Below are the code and all the weights of a small trained network. Each question names an input and a class and asks about switching units off, where a switched-off unit gives its printed mean instead of its output.

import numpy as np


def w(rows, s, z=0):
    codes = np.array(rows[::2]) - 128.0
    scale = np.full(codes.shape[1], s)
    scale[-1] = z or s
    return codes * scale


def f(y):
    return np.maximum(y, 0)


def log_softmax(a):
    a = a - a.max(-1, keepdims=True)
    return a - np.log(np.exp(a).sum(-1, keepdims=True))


def net(x, mask):
    res = np.array(x, float).reshape(1, 7) / 4 @ E
    y = f(res @ A[0][:, :-1].T + A[0][:, -1])
    res = res + np.where(mask, y, B[0][:, -1]) @ B[0][:, :-1]
    return log_softmax(res[-1] @ U[:, :-1].T + U[:, -1])


A, B = {}, {}
E = w([
[121,17,162,146,48,169,34],'x0',
[224,61,49,31,182,184,59],'x1',
[41,75,184,48,119,36,58],'x2',
[109,38,96,205,71,179,180],'x3',
[105,56,66,70,123,100,160],'x4',
[87,86,111,96,111,61,158],'x5',
[32,124,82,125,254,135,179],'x6',
],0.0068)
A[0] = w([
[204,84,119,87,167,159,1,121],'N0',
[102,47,63,127,113,125,101,255],'N1',
[126,204,124,86,220,79,161,184],'N2',
[39,63,92,169,155,119,191,188],'N3',
[104,198,161,112,208,79,138,145],'N4',
[86,87,161,143,38,58,87,129],'N5',
[154,99,127,67,91,156,3,209],'N6',
[196,122,61,70,123,160,90,119],'N7',
[172,208,132,213,131,161,161,156],'N8',
[114,106,182,119,8,79,82,140],'N9',
[144,157,176,209,70,173,165,187],'N10',
[132,178,156,238,130,141,164,195],'N11',
[100,119,178,150,38,38,89,147],'N12',
[56,68,93,141,151,134,174,131],'N13',
[87,216,128,114,213,68,131,124],'N14',
[169,166,170,214,88,214,128,218],'N15',
[75,168,161,88,226,58,142,186],'N16',
],0.0074,0.0025)
B[0] = w([
[187,133,190,105,203,175,37,247],'N0',
[137,36,198,106,139,172,152,222],'N1',
[77,214,103,48,225,49,159,245],'N2',
[42,32,107,161,111,189,205,223],'N3',
[34,222,105,112,175,55,103,223],'N4',
[150,104,161,49,28,73,196,229],'N5',
[203,83,229,145,148,129,34,254],'N6',
[222,153,144,57,193,162,124,208],'N7',
[131,252,3,208,98,168,146,239],'N8',
[192,142,202,76,21,44,144,239],'N9',
[141,161,76,221,36,125,124,231],'N10',
[77,153,68,227,94,154,96,238],'N11',
[131,154,184,79,31,46,163,233],'N12',
[56,37,130,145,137,188,179,194],'N13',
[21,209,118,130,238,36,139,233],'N14',
[164,164,105,246,75,177,93,248],'N15',
[20,132,158,101,218,66,99,245],'N16',
],0.0059,0.0072)
U = w([
[156,115,196,94,11,28,148,105],'0',
[61,4,120,136,128,198,191,245],'1',
[128,200,44,218,61,185,127,9],'2',
[1,189,122,102,197,34,130,200],'3',
[225,170,53,55,164,145,221,44],'4',
[200,102,193,113,174,174,5,119],'5',
],0.0075,0.0011)

Each question gives the input, the list of numbers given to net, and the class t.
The units are the neurons (one row each of A and B). Each row of codes is followed by its name. A weight is (code - 128) times the scale printed after its matrix; where a second scale follows, it is the last column's (A, B and U).
mask holds one flag per neuron, in row order. A switched-off neuron (its flag False) gives its mean, the last column of its row in B, instead of its output. The means were averaged over made-up inputs and are rounded, as every weight is.
A unit's drop is (log p(t) with every unit on - log p(t) with that unit switched off) / (log p(t) with every unit on - log p(t) with every unit switched off).
The circuit of an input: a set's keep is (log p(t) with only the set's units on - log p(t) with every unit switched off) / (log p(t) with every unit on - log p(t) with every unit switched off). Starting from the 12 units with the biggest drops (on a tie, the unit counted first), units are removed one at a time, each time the one whose removal leaves the highest keep (on an exact tie, the one counted first), for as long as the keep stays at least 0.8.
circuit, biggest first: the units of the circuit, biggest drop first
most important unit: the unit with the biggest drop
top k neurons: the k neurons with the biggest drops, biggest first
drop of u: that unit's drop, to one decimal
input [6,4,8,7,-8,3,6], class 1: circuit, biggest first : N3; N1
input [0,-8,0,8,0,-1,3], class 2: most important unit : N10
input [3,-1,-5,-7,-5,1,-7], class 2: circuit, biggest first : N8; N15
input [-8,1,-3,-6,0,-7,-6], class 3: top 2 neurons : N2; N14
input [-8,-8,-3,7,-5,-5,7], class 2: top 2 neurons : N8; N11
input [0,7,5,2,0,6,3], class 5: top 2 neurons : N0; N6
input [-2,-6,7,-5,5,5,-5], class 0: top 3 neurons : N9; N5; N12
input [5,-8,1,7,-7,8,6], class 1: top 2 neurons : N3; N13
input [8,-3,3,-3,-5,-6,-1], class 0: top 3 neurons : N9; N12; N5
input [4,7,-4,2,-3,8,3], class 5: top 2 neurons : N0; N7
input [-1,4,7,2,4,7,5], class 1: drop of N1 : 0.2
input [4,4,-2,0,1,3,-5], class 5: drop of N0 : 0.1
input [2,-8,-2,-4,7,-6,-1], class 2: drop of N11 : 0.1
